Below is a small trained network, with its code and all its weights. Each question gives an input and a class and asks what happens when units are switched off, that is, made to give their printed mean instead of their output.

import numpy as np


def w(rows, s, z=0):
    codes = np.array(rows[::2]) - 128.0
    scale = np.full(codes.shape[1], s)
    scale[-1] = z or s
    return codes * scale


def f(y):
    return y / 2 * (1 + np.tanh(0.7978845608 * (y + 0.044715 * y**3)))


def log_softmax(a):
    a = a - a.max(-1, keepdims=True)
    return a - np.log(np.exp(a).sum(-1, keepdims=True))


def net(x, mask):
    res = np.array(x, float).reshape(1, 7) / 4 @ E
    y = f(res @ A[0][:, :-1].T + A[0][:, -1])
    res = res + np.where(mask, y, B[0][:, -1]) @ B[0][:, :-1]
    return log_softmax(res[-1] @ U[:, :-1].T + U[:, -1])


A, B = {}, {}
E = w([
[120,129,129,150,168,138,130,122,147,142],'x0',
[43,176,189,4,155,69,157,83,170,1],'x1',
[89,101,141,152,85,136,125,141,145,132],'x2',
[207,84,207,119,133,57,88,49,201,142],'x3',
[96,176,118,129,129,19,229,137,111,231],'x4',
[101,117,157,146,128,128,102,104,98,136],'x5',
[124,143,146,173,75,101,151,150,97,74],'x6',
],0.0097)
A[0] = w([
[123,154,85,173,171,149,162,134,124,84,142],'neuron 0',
[84,168,44,122,131,194,163,114,73,140,254],'neuron 1',
[144,124,63,96,90,131,136,170,14,181,158],'neuron 2',
[33,163,123,52,146,21,182,80,89,168,98],'neuron 3',
[59,147,145,72,121,68,168,136,135,120,100],'neuron 4',
[74,170,119,147,115,207,179,118,63,180,199],'neuron 5',
[241,72,78,198,112,233,25,136,78,111,206],'neuron 6',
[192,126,135,169,113,40,110,161,99,252,139],'neuron 7',
[112,130,164,90,153,154,71,119,166,1,118],'neuron 8',
[94,132,104,104,120,204,137,126,90,82,186],'neuron 9',
[51,101,79,116,130,115,72,106,103,172,156],'neuron 10',
[65,161,95,84,179,203,131,175,80,67,216],'neuron 11',
[192,118,186,123,81,87,107,90,183,140,168],'neuron 12',
],0.0087,0.0042)
B[0] = w([
[76,173,135,115,131,143,104,140,110,162,146],'neuron 0',
[54,178,115,157,110,195,174,190,108,130,192],'neuron 1',
[45,101,111,168,188,129,179,188,144,160,183],'neuron 2',
[204,167,183,186,102,166,114,189,178,135,231],'neuron 3',
[177,144,154,116,126,156,86,178,131,99,197],'neuron 4',
[70,124,111,147,163,133,155,199,101,98,183],'neuron 5',
[230,207,228,125,129,116,117,200,183,90,249],'neuron 6',
[172,99,38,192,72,66,164,124,63,202,216],'neuron 7',
[123,60,134,61,161,133,83,4,100,92,212],'neuron 8',
[82,126,105,100,87,185,60,153,151,152,172],'neuron 9',
[149,158,129,116,134,125,157,149,82,126,144],'neuron 10',
[68,153,97,79,49,209,50,123,143,161,200],'neuron 11',
[117,127,143,146,166,64,146,73,140,117,200],'neuron 12',
],0.012,0.015)
U = w([
[149,184,156,125,106,228,94,241,146,95,206],'0',
[198,174,255,138,145,50,164,98,246,134,192],'1',
[71,117,53,56,67,225,33,89,89,136,19],'2',
[112,47,143,46,182,99,118,9,138,65,154],'3',
[55,130,75,164,154,142,219,185,89,161,6],'4',
[175,81,42,160,92,48,143,79,63,192,153],'5',
],0.0078,0.0024)

Each question gives the input, the list of numbers given to net, and the class t.
The units are the neurons (one row each of A and B). Each row of codes is followed by its name. A weight is (code - 128) times the scale printed after its matrix; where a second scale follows, it is the last column's (A, B and U).
mask holds one flag per neuron, in row order. A switched-off neuron (its flag False) gives its mean, the last column of its row in B, instead of its output. The means were averaged over made-up inputs and are rounded, as every weight is.
A unit's drop is (log p(t) with every unit on - log p(t) with that unit switched off) / (log p(t) with every unit on - log p(t) with every unit switched off).
The circuit of an input: a set's keep is (log p(t) with only the set's units on - log p(t) with every unit switched off) / (log p(t) with every unit on - log p(t) with every unit switched off). Starting from the 12 units with the biggest drops (on a tie, the unit counted first), units are removed one at a time, each time the one whose removal leaves the highest keep (on an exact tie, the one counted first), for as long as the keep stays at least 0.8.
circuit, biggest first: the units of the circuit, biggest drop first
unit that matters most: the unit with the biggest drop
top k neurons: the k neurons with the biggest drops, biggest first
drop when u is switched off: that unit's drop, to one decimal
input [-4,-7,-3,-2,8,3,8], class 4: unit that matters most -> neuron 2
input [6,3,-5,1,0,-7,6], class 3: circuit, biggest first -> (neuron 6; neuron 3; neuron 1)
input [-2,1,8,-6,-6,3,7], class 2: circuit, biggest first -> (neuron 11; neuron 8)
input [6,-7,4,1,-5,-3,-8], class 1: circuit, biggest first -> (neuron 6; neuron 11)
input [4,1,0,-6,-7,0,-4], class 2: top 4 neurons -> (neuron 11; neuron 8; neuron 3; neuron 9)
input [3,1,7,4,-5,-4,5], class 3: circuit, biggest first -> (neuron 8; neuron 3)
input [-6,8,2,1,-2,4,5], class 3: top 2 neurons -> (neuron 8; neuron 1)
input [7,2,5,-4,0,7,-6], class 2: top 3 neurons -> (neuron 6; neuron 11; neuron 3)
input [0,3,-2,7,0,4,-4], class 3: top 2 neurons -> (neuron 6; neuron 8)
input [7,3,-6,1,-8,-7,-2], class 3: top 2 neurons -> (neuron 8; neuron 1)
input [6,7,0,-6,0,8,8], class 2: top 2 neurons -> (neuron 6; neuron 11)
input [6,1,3,2,-7,1,2], class 3: top 2 neurons -> (neuron 8; neuron 3)
input [2,2,3,4,-1,8,-5], class 3: drop when neuron 6 is switched off -> 0.3
input [-7,5,4,1,-5,3,2], class 3: circuit, biggest first -> (neuron 8)
input [6,-1,3,1,3,0,3], class 5: drop when neuron 6 is switched off -> 0.3
input [6,-6,8,-4,4,-7,6], class 4: drop when neuron 0 is switched off -> 0.0
input [5,-1,-3,5,-4,1,1], class 1: drop when neuron 6 is switched off -> 0.1
